Here is a tiny trained network, its code and every weight. The questions are about switching its units off for an input and a class, where a switched-off unit gives its printed mean instead of its output.

import numpy as np


def w(rows, s, z=0):
    codes = np.array(rows[::2]) - 128.0
    scale = np.full(codes.shape[1], s)
    scale[-1] = z or s
    return codes * scale


def norm(h):
    return h / np.sqrt((h * h).mean(-1, keepdims=True) + 1e-5)


def f(y):
    return np.maximum(y, 0)


def log_softmax(a):
    a = a - a.max(-1, keepdims=True)
    return a - np.log(np.exp(a).sum(-1, keepdims=True))


def net(x, mask):
    res = np.array(x, float).reshape(1, 6) / 4 @ E
    u = 0
    for l in range(2):
        y = f(norm(res) @ A[l][:, :-1].T + A[l][:, -1])
        res = res + np.where(mask[u : u + 6], y, B[l][:, -1]) @ B[l][:, :-1]
        u += 6
    return log_softmax(norm(res)[-1] @ U[:, :-1].T + U[:, -1])


A, B = {}, {}
E = w([
[106,116,174,191,141,70,138,164,163,108,64,132],'x0',
[159,132,137,132,117,141,126,131,141,142,122,126],'x1',
[104,146,107,86,142,169,159,199,176,111,109,128],'x2',
[145,178,58,104,134,47,120,88,199,213,94,254],'x3',
[162,60,141,45,216,128,135,58,161,134,51,73],'x4',
[120,122,120,151,144,162,136,96,128,112,115,152],'x5',
],0.0094)
A[0] = w([
[90,113,175,238,122,56,140,157,200,106,50,119,19],'0.n1',
[69,142,130,153,92,143,111,139,131,172,197,201,52],'0.n2',
[95,166,125,59,140,204,175,208,195,116,125,171,29],'0.n3',
[174,132,176,174,122,66,75,50,26,174,162,145,35],'0.n4',
[128,133,1,28,58,224,73,68,85,170,220,108,2],'0.n5',
[86,153,111,89,103,155,138,193,146,109,102,128,55],'0.n6',
],0.0087,0.0051)
B[0] = w([
[179,184,166,153,195,70,206,120,153,73,183,149,221],'0.n1',
[120,179,163,136,103,160,112,147,105,155,119,136,201],'0.n2',
[65,87,118,136,116,123,50,108,222,80,156,95,211],'0.n3',
[40,63,102,110,67,142,154,109,248,94,175,113,208],'0.n4',
[153,181,200,185,208,25,213,146,170,97,155,128,253],'0.n5',
[108,55,166,158,74,139,178,69,153,156,143,138,175],'0.n6',
],0.011,0.0067)
A[1] = w([
[123,87,158,21,185,77,155,27,137,143,35,70,77],'1.n1',
[91,71,83,187,132,120,110,114,176,117,132,75,80],'1.n2',
[68,218,170,216,41,127,107,146,87,109,178,141,122],'1.n3',
[145,82,209,164,126,148,173,193,53,58,113,87,177],'1.n4',
[201,119,80,82,228,121,142,47,173,130,120,93,4],'1.n5',
[129,190,42,93,145,22,147,91,188,184,63,255,79],'1.n6',
],0.0083,0.0031)
B[1] = w([
[88,175,121,152,39,139,165,212,104,179,45,197,220],'1.n1',
[133,147,83,100,54,125,92,79,179,127,148,163,181],'1.n2',
[133,110,104,84,136,148,146,158,96,180,11,176,219],'1.n3',
[165,129,93,108,164,118,68,69,97,142,170,95,215],'1.n4',
[96,160,149,159,111,132,157,176,108,144,171,190,204],'1.n5',
[169,65,119,107,168,176,67,84,70,82,165,16,247],'1.n6',
],0.011)
U = w([
[186,197,198,171,255,27,210,138,147,113,159,114,68],'0',
[127,161,120,111,87,152,160,220,57,212,24,173,6],'1',
[178,88,96,80,169,165,28,75,55,131,144,13,216],'2',
[57,94,148,113,73,121,127,89,247,109,138,103,230],'3',
],0.011,0.0017)

Each question gives the input, the list of numbers given to net, and the class t.
The units are the neurons (one row each of A and B). Each row of codes is followed by its name. A weight is (code - 128) times the scale printed after its matrix; where a second scale follows, it is the last column's (A, B and U).
mask holds one flag per neuron, layer by layer. A switched-off neuron (its flag False) gives its mean, the last column of its row in B, instead of its output. The means were averaged over made-up inputs and are rounded, as every weight is.
A unit's drop is (log p(t) with every unit on - log p(t) with that unit switched off) / (log p(t) with every unit on - log p(t) with every unit switched off).
The circuit of an input: a set's keep is (log p(t) with only the set's units on - log p(t) with every unit switched off) / (log p(t) with every unit on - log p(t) with every unit switched off). Starting from all 12 units, units are removed one at a time, each time the one whose removal leaves the highest keep (on an exact tie, the one counted first), for as long as the keep stays at least 0.8.
units of the circuit, in order: the units of the circuit, biggest drop first
unit that matters most: the unit with the biggest drop
top k neurons: the k neurons with the biggest drops, biggest first
top k neurons in layer l: the k neurons of layer l with the biggest drops, biggest first
input [5,7,6,2,3,-8], class 3: unit that matters most : 0.n3
input [6,-1,-4,-7,-7,5], class 1: top 2 neurons : 1.n3, 1.n6
input [-4,1,-8,0,8,0], class 1: top 2 neurons : 1.n1, 0.n3
input [-4,-5,2,5,-2,-5], class 2: top 4 neurons : 1.n6, 0.n1, 1.n1, 1.n5
input [-1,4,7,7,-1,-3], class 2: top 2 neurons : 1.n6, 0.n4
input [3,-1,-8,-6,-2,-2], class 3: top 3 neurons : 0.n4, 1.n6, 1.n2
input [-8,-5,-2,8,4,-3], class 0: top 2 neurons : 0.n5, 1.n5
input [-1,6,-8,6,4,-2], class 3: top 3 neurons : 0.n4, 1.n4, 1.n1
input [-2,-8,3,4,4,1], class 1: top 2 neurons : 1.n1, 1.n5
input [-3,-6,-8,7,4,-1], class 3: top 3 neurons : 0.n4, 1.n4, 1.n1
input [4,-2,-5,-1,-1,-5], class 3: top 2 neurons : 0.n4, 0.n5
input [-3,5,1,7,-6,-6], class 2: top 2 neurons : 1.n6, 1.n1
input [-4,1,0,3,-3,7], class 0: top 2 neurons : 0.n5, 1.n1
input [0,2,0,-4,-7,7], class 1: units of the circuit, in order : 1.n3
input [-8,1,-8,-3,6,-2], class 0: top 2 neurons in layer 0 : 0.n5, 0.n3
input [7,-3,-3,5,8,-3], class 1: top 3 neurons in layer 1 : 1.n1, 1.n4, 1.n5
input [-4,8,-3,5,6,-2], class 1: top 2 neurons in layer 1 : 1.n1, 1.n5
input [-7,-8,6,1,-5,-5], class 0: top 2 neurons in layer 0 : 0.n5, 0.n4
input [3,7,-4,2,2,-1], class 3: top 2 neurons in layer 0 : 0.n4, 0.n5
input [3,6,4,-8,-3,0], class 2: units of the circuit, in order : 1.n4
input [-1,8,-7,-1,6,7], class 3: top 2 neurons in layer 1 : 1.n3, 1.n2
input [2,-3,-2,4,-5,6], class 1: top 2 neurons in layer 1 : 1.n3, 1.n4
input [0,-1,7,8,8,-5], class 1: top 3 neurons in layer 1 : 1.n1, 1.n5, 1.n4
